Here is a tiny trained network, its code and every weight. The questions are about switching its units off for an input and a class, where a switched-off unit gives its printed mean instead of its output.

import numpy as np


def w(rows, s, z=0):
    codes = np.array(rows[::2]) - 128.0
    scale = np.full(codes.shape[1], s)
    scale[-1] = z or s
    return codes * scale


def f(y):
    return y / 2 * (1 + np.tanh(0.7978845608 * (y + 0.044715 * y**3)))


def log_softmax(a):
    a = a - a.max(-1, keepdims=True)
    return a - np.log(np.exp(a).sum(-1, keepdims=True))


def net(x, mask):
    res = np.array(x, float).reshape(1, 8) / 4 @ E
    y = f(res @ A[0][:, :-1].T + A[0][:, -1])
    res = res + np.where(mask, y, B[0][:, -1]) @ B[0][:, :-1]
    return log_softmax(res[-1] @ U[:, :-1].T + U[:, -1])


A, B = {}, {}
E = w([
[182,114,143,114,152,79,201,103,204,3,47,149],'x0',
[153,28,117,98,71,140,236,71,60,163,124,69],'x1',
[61,110,234,63,127,198,102,26,167,173,55,187],'x2',
[126,128,130,128,125,130,130,132,128,129,125,128],'x3',
[128,127,122,131,131,136,135,137,129,129,118,137],'x4',
[64,46,177,224,108,132,122,136,45,36,165,213],'x5',
[131,128,131,119,126,125,126,126,125,126,136,134],'x6',
[124,79,59,158,13,46,53,94,174,161,77,158],'x7',
],0.0047)
A[0] = w([
[80,120,202,79,119,192,116,58,169,160,83,167,32],'neuron 1',
[115,68,46,167,19,35,58,86,179,164,77,169,170],'neuron 2',
[180,135,63,162,122,79,146,207,105,94,178,81,39],'neuron 3',
[182,141,64,172,132,73,148,198,101,99,174,82,33],'neuron 4',
[87,239,148,179,188,93,29,190,200,78,148,199,169],'neuron 5',
[188,102,146,116,152,70,199,99,206,3,44,150,117],'neuron 6',
[60,75,164,210,114,127,120,131,78,53,144,198,97],'neuron 7',
[77,117,199,74,134,175,111,51,154,160,73,165,25],'neuron 8',
[185,150,63,177,132,73,151,192,101,101,175,84,21],'neuron 9',
[194,109,144,129,156,75,200,90,204,4,42,151,123],'neuron 10',
[126,184,196,91,240,232,202,163,76,90,185,96,187],'neuron 11',
[189,194,91,49,160,108,125,127,219,206,93,57,93],'neuron 12',
[162,34,124,102,69,140,219,64,49,140,127,67,195],'neuron 13',
[162,13,122,93,77,131,220,60,55,144,140,54,205],'neuron 14',
[69,74,161,203,112,131,121,121,62,55,149,198,19],'neuron 15',
[73,69,174,204,107,125,126,131,71,60,155,201,11],'neuron 16',
[184,143,60,174,127,85,147,197,103,96,175,79,28],'neuron 17',
],0.0044,0.0013)
B[0] = w([
[36,195,178,126,79,34,217,38,78,99,94,202,177],'neuron 1',
[218,59,212,208,215,73,52,113,45,86,45,55,219],'neuron 2',
[69,176,187,128,102,70,201,60,117,105,101,208,174],'neuron 3',
[46,178,190,112,98,60,210,51,108,100,106,217,173],'neuron 4',
[188,30,127,22,166,109,125,214,253,143,153,201,252],'neuron 5',
[49,206,59,183,163,156,48,174,58,237,223,91,219],'neuron 6',
[193,161,75,43,84,197,146,131,132,93,159,71,199],'neuron 7',
[44,196,177,117,81,45,215,30,91,90,101,222,176],'neuron 8',
[53,182,182,110,88,54,217,50,106,93,95,213,172],'neuron 9',
[44,198,63,175,165,169,41,173,67,238,216,86,221],'neuron 10',
[205,45,221,214,208,61,62,114,67,82,24,73,234],'neuron 11',
[202,213,53,34,16,219,193,58,80,16,143,47,196],'neuron 12',
[159,77,134,62,175,117,100,213,214,173,170,196,182],'neuron 13',
[152,63,137,64,189,105,102,212,216,183,167,218,189],'neuron 14',
[199,193,49,35,36,201,155,96,118,48,159,51,185],'neuron 15',
[196,194,53,27,35,202,163,99,107,43,165,55,184],'neuron 16',
[44,183,190,114,91,54,210,46,110,99,101,215,173],'neuron 17',
],0.0044,0.004)
U = w([
[2,181,176,120,78,55,216,34,112,93,92,230,29],'0',
[219,183,54,43,29,224,157,95,126,54,146,34,43],'1',
[142,111,130,141,143,130,121,143,133,133,122,129,255],'2',
[137,126,133,143,147,126,114,145,129,139,126,125,218],'3',
[166,67,131,71,167,116,115,218,243,151,162,217,58],'4',
[204,76,190,241,175,85,85,108,63,91,40,49,71],'5',
[4,182,73,203,137,172,74,159,63,227,213,83,103],'6',
[120,119,122,158,118,155,144,134,154,127,118,119,158],'7',
],0.007,0.0039)

Each question gives the input, the list of numbers given to net, and the class t.
The units are the neurons (one row each of A and B). Each row of codes is followed by its name. A weight is (code - 128) times the scale printed after its matrix; where a second scale follows, it is the last column's (A, B and U).
mask holds one flag per neuron, in row order. A switched-off neuron (its flag False) gives its mean, the last column of its row in B, instead of its output. The means were averaged over made-up inputs and are rounded, as every weight is.
A unit's drop is (log p(t) with every unit on - log p(t) with that unit switched off) / (log p(t) with every unit on - log p(t) with every unit switched off).
The circuit of an input: a set's keep is (log p(t) with only the set's units on - log p(t) with every unit switched off) / (log p(t) with every unit on - log p(t) with every unit switched off). Starting from the 12 units with the biggest drops (on a tie, the unit counted first), units are removed one at a time, each time the one whose removal leaves the highest keep (on an exact tie, the one counted first), for as long as the keep stays at least 0.8.
units of the circuit, in order: the units of the circuit, biggest drop first
k most important neurons: the k neurons with the biggest drops, biggest first
drop of u: that unit's drop, to one decimal
input [-8,8,-5,0,1,-5,-1,-7], class 4: 2 most important neurons	(neuron 14; neuron 13)
input [-2,-6,-1,2,0,-1,2,1], class 4: most important neuron	(neuron 5)
input [-4,-7,7,-4,7,-5,5,-1], class 0: units of the circuit, in order	(neuron 1; neuron 8)
input [-6,-7,8,4,3,2,-1,-4], class 0: 2 most important neurons	(neuron 1; neuron 8)
input [-1,-5,-1,-6,1,-8,-8,6], class 1: 2 most important neurons	(neuron 12; neuron 11)
input [-5,8,2,-6,3,-2,8,-7], class 4: 3 most important neurons	(neuron 14; neuron 13; neuron 2)
input [0,6,4,0,-5,2,-4,4], class 4: 4 most important neurons	(neuron 14; neuron 13; neuron 11; neuron 12)
input [2,5,-2,-2,4,1,6,8], class 5: 2 most important neurons	(neuron 2; neuron 5)
input [-6,8,-2,6,-6,-5,2,4], class 4: units of the circuit, in order	(neuron 14; neuron 13)
input [6,7,-4,4,-2,-6,-3,2], class 4: 2 most important neurons	(neuron 14; neuron 13)
input [4,0,4,1,7,7,-6,-7], class 1: drop of neuron 15	0.4
input [0,-1,7,1,0,2,-2,-8], class 5: drop of neuron 13	0.0
input [6,2,3,-8,4,8,4,-6], class 1: drop of neuron 15	0.3
input [-3,-1,-3,-3,3,-6,-1,7], class 5: units of the circuit, in order	(neuron 2)
input [-5,0,6,-6,0,-4,1,6], class 0: drop of neuron 17	-0.3
